Below are the code and all the weights of a small trained network. Each question names an input and a target symbol and asks about switching units off, where a switched-off unit gives its printed mean instead of its output.

import numpy as np


def w(rows, s, z=0):
    codes = np.array(rows[::2]) - 128.0
    scale = np.full(codes.shape[1], s)
    scale[-1] = z or s
    return codes * scale


def f(y):
    return np.maximum(y, 0)


def softmax(a):
    e = np.exp(a - a.max(-1, keepdims=True))
    return e / e.sum(-1, keepdims=True)


def log_softmax(a):
    a = a - a.max(-1, keepdims=True)
    return a - np.log(np.exp(a).sum(-1, keepdims=True))


def net(x, mask):
    ids = ['αβγδεζθλμξσφψω'.index(c) for c in x.split()]
    T = len(ids)
    res = E[ids] + P[:T]
    r = res
    for j in range(2):
        rows = slice(4 * j, 4 * j + 4)
        q, k, v = (r @ M[0][rows].T for M in (Q, K, V))
        z = softmax(np.where(np.tri(T) > 0, q @ k.T / 4**0.5, -1e9)) @ v
        o = O[0][rows]
        res = res + np.where(mask[j], z, o[:, -1]) @ o[:, :-1]
    y = f(res @ A[0][:, :-1].T + A[0][:, -1])
    res = res + np.where(mask[2:26], y, B[0][:, -1]) @ B[0][:, :-1]
    return log_softmax(res[-1] @ U[:, :-1].T + U[:, -1])


Q, K, V, O, A, B = {}, {}, {}, {}, {}, {}
E = w([
[94,112,142],'α',
[108,112,108],'β',
[153,118,99],'γ',
[142,114,106],'δ',
[158,143,184],'ε',
[135,116,107],'ζ',
[97,122,183],'θ',
[140,126,126],'λ',
[172,120,72],'μ',
[7,237,133],'ξ',
[88,108,123],'σ',
[157,115,68],'φ',
[99,108,98],'ψ',
[211,140,120],'ω',
],0.018)
P = w([
[106,6,189],'0',
[201,141,180],'1',
[102,65,212],'2',
[81,156,56],'3',
[110,122,123],'4',
[162,223,170],'5',
[105,147,125],'6',
[143,198,76],'7',
[144,167,128],'8',
],0.011)
Q[0] = w([
[134,144,177],'head 1',
[173,97,41],'head 1',
[130,116,103],'head 1',
[114,102,112],'head 1',
[163,77,91],'head 2',
[151,253,100],'head 2',
[163,32,180],'head 2',
[91,145,78],'head 2',
],0.012)
K[0] = w([
[20,145,188],'head 1',
[175,73,88],'head 1',
[116,98,222],'head 1',
[92,10,111],'head 1',
[112,66,208],'head 2',
[97,234,122],'head 2',
[148,4,156],'head 2',
[201,181,153],'head 2',
],0.013)
V[0] = w([
[52,84,198],'head 1',
[168,89,118],'head 1',
[97,77,181],'head 1',
[211,104,71],'head 1',
[152,170,44],'head 2',
[169,106,111],'head 2',
[22,161,177],'head 2',
[60,54,7],'head 2',
],0.014)
O[0] = w([
[174,121,108,142],'head 1',
[140,146,184,146],'head 1',
[163,170,189,158],'head 1',
[118,117,177,130],'head 1',
[110,15,126,63],'head 2',
[180,99,183,110],'head 2',
[71,166,52,174],'head 2',
[150,31,2,3],'head 2',
],0.0092,0.0054)
A[0] = w([
[236,116,150,150],'neuron 1',
[41,132,194,158],'neuron 2',
[216,50,76,234],'neuron 3',
[115,152,106,95],'neuron 4',
[157,119,218,177],'neuron 5',
[127,183,78,253],'neuron 6',
[124,35,129,111],'neuron 7',
[218,185,59,191],'neuron 8',
[147,154,128,75],'neuron 9',
[103,120,104,42],'neuron 10',
[39,222,153,102],'neuron 11',
[116,86,128,73],'neuron 12',
[102,127,157,164],'neuron 13',
[49,30,69,156],'neuron 14',
[134,134,155,151],'neuron 15',
[86,100,97,156],'neuron 16',
[99,140,103,122],'neuron 17',
[156,64,187,144],'neuron 18',
[107,150,139,142],'neuron 19',
[75,140,92,93],'neuron 20',
[147,76,53,86],'neuron 21',
[75,226,135,150],'neuron 22',
[141,151,6,179],'neuron 23',
[201,95,120,129],'neuron 24',
],0.012,0.0047)
B[0] = w([
[86,95,74,213],'neuron 1',
[150,135,137,176],'neuron 2',
[2,138,177,150],'neuron 3',
[75,96,118,155],'neuron 4',
[166,93,119,249],'neuron 5',
[101,116,177,205],'neuron 6',
[99,101,136,134],'neuron 7',
[56,178,105,190],'neuron 8',
[130,144,102,146],'neuron 9',
[190,100,80,143],'neuron 10',
[146,119,86,229],'neuron 11',
[86,72,182,129],'neuron 12',
[119,152,161,154],'neuron 13',
[114,167,170,158],'neuron 14',
[164,81,121,168],'neuron 15',
[213,157,145,152],'neuron 16',
[179,63,161,158],'neuron 17',
[138,114,41,190],'neuron 18',
[103,87,138,157],'neuron 19',
[178,93,123,171],'neuron 20',
[157,192,85,146],'neuron 21',
[191,105,106,233],'neuron 22',
[144,101,200,208],'neuron 23',
[59,119,97,155],'neuron 24',
],0.0061,0.019)
U = w([
[125,154,148,77],'α',
[111,142,140,80],'β',
[72,170,167,182],'γ',
[87,166,158,116],'δ',
[107,209,119,121],'ε',
[109,92,144,78],'ζ',
[84,200,152,169],'θ',
[138,155,93,2],'λ',
[120,120,123,109],'μ',
[152,133,41,95],'ξ',
[195,212,190,60],'σ',
[182,87,186,188],'φ',
[96,101,145,167],'ψ',
[143,245,117,175],'ω',
],0.011,0.0053)

Each question gives the input, a string of symbols that net reads in full, and the target symbol t.
The units are the heads (4 rows each of Q, K, V and O) and the neurons (one row each of A and B). Each row of codes is followed by its name. A weight is (code - 128) times the scale printed after its matrix; where a second scale follows, it is the last column's (O, A, B and U).
mask holds one flag per unit, heads first, then neurons. A switched-off unit (its flag False) gives its mean, the last column of its rows in O or B, instead of its output. The means were averaged over made-up inputs and are rounded, as every weight is.
A unit's drop is (log p(t) with every unit on - log p(t) with that unit switched off) / (log p(t) with every unit on - log p(t) with every unit switched off).
The circuit of an input: a set's keep is (log p(t) with only the set's units on - log p(t) with every unit switched off) / (log p(t) with every unit on - log p(t) with every unit switched off). Starting from the 12 units with the biggest drops (on a tie, the unit counted first), units are removed one at a time, each time the one whose removal leaves the highest keep (on an exact tie, the one counted first), for as long as the keep stays at least 0.8.
units of the circuit, in order: the units of the circuit, biggest drop first
unit that matters most: the unit with the biggest drop
k most important neurons: the k neurons with the biggest drops, biggest first
which heads matter: for each layer, one digit per head in row order, 1 if its drop is at least 0.15 and else 0, layers parted by /
drop of u: that unit's drop, to one decimal
input ω ξ θ ξ γ, target ω: which heads matter	01
input ω ε ω ω ω ε ω δ, target σ: units of the circuit, in order	[head 2]
input ω φ ψ φ ω ω ζ, target φ: which heads matter	11
input θ σ ε, target ω: which heads matter	01
input λ ω ω γ ω ω ω, target φ: 2 most important neurons	[neuron 8; neuron 5]
input ω ε ψ δ ω ε θ ζ, target σ: units of the circuit, in order	[head 2; neuron 1]
input ω γ μ φ ε θ, target ψ: units of the circuit, in order	[head 2; neuron 3]
input ω ω ε ω ε φ ω ω σ, target φ: which heads matter	01
input ε θ θ, target σ: units of the circuit, in order	[head 2; neuron 22]
input μ ω θ ω φ ω σ β, target φ: which heads matter	01
input ω α ε ε ω θ, target σ: which heads matter	01
input ω σ ξ θ ω θ, target ω: units of the circuit, in order	[neuron 8; head 1]
input γ ω ω α, target φ: which heads matter	01
input θ μ α ω ω ψ, target φ: 2 most important neurons	[neuron 8; neuron 1]
input ω φ ω μ δ, target φ: which heads matter	11
input ω ω ψ ψ φ ε θ ω, target σ: which heads matter	11
input ε λ θ ε ω, target ω: which heads matter	01
input ω λ φ ξ, target ξ: unit that matters most	neuron 21
input ω ω ω ω ω λ, target φ: 2 most important neurons	[neuron 8; neuron 5]
input ζ ε ε θ ε β, target ω: most important neuron	[neuron 23]
input ω ω σ θ ω ε ω φ, target σ: drop of neuron 1	0.1
input ω ω ε σ θ ω θ γ, target φ: drop of neuron 2	0.0
input θ ζ α, target ω: drop of head 2	0.5
input θ ω ω θ σ ω μ, target φ: drop of neuron 8	0.4
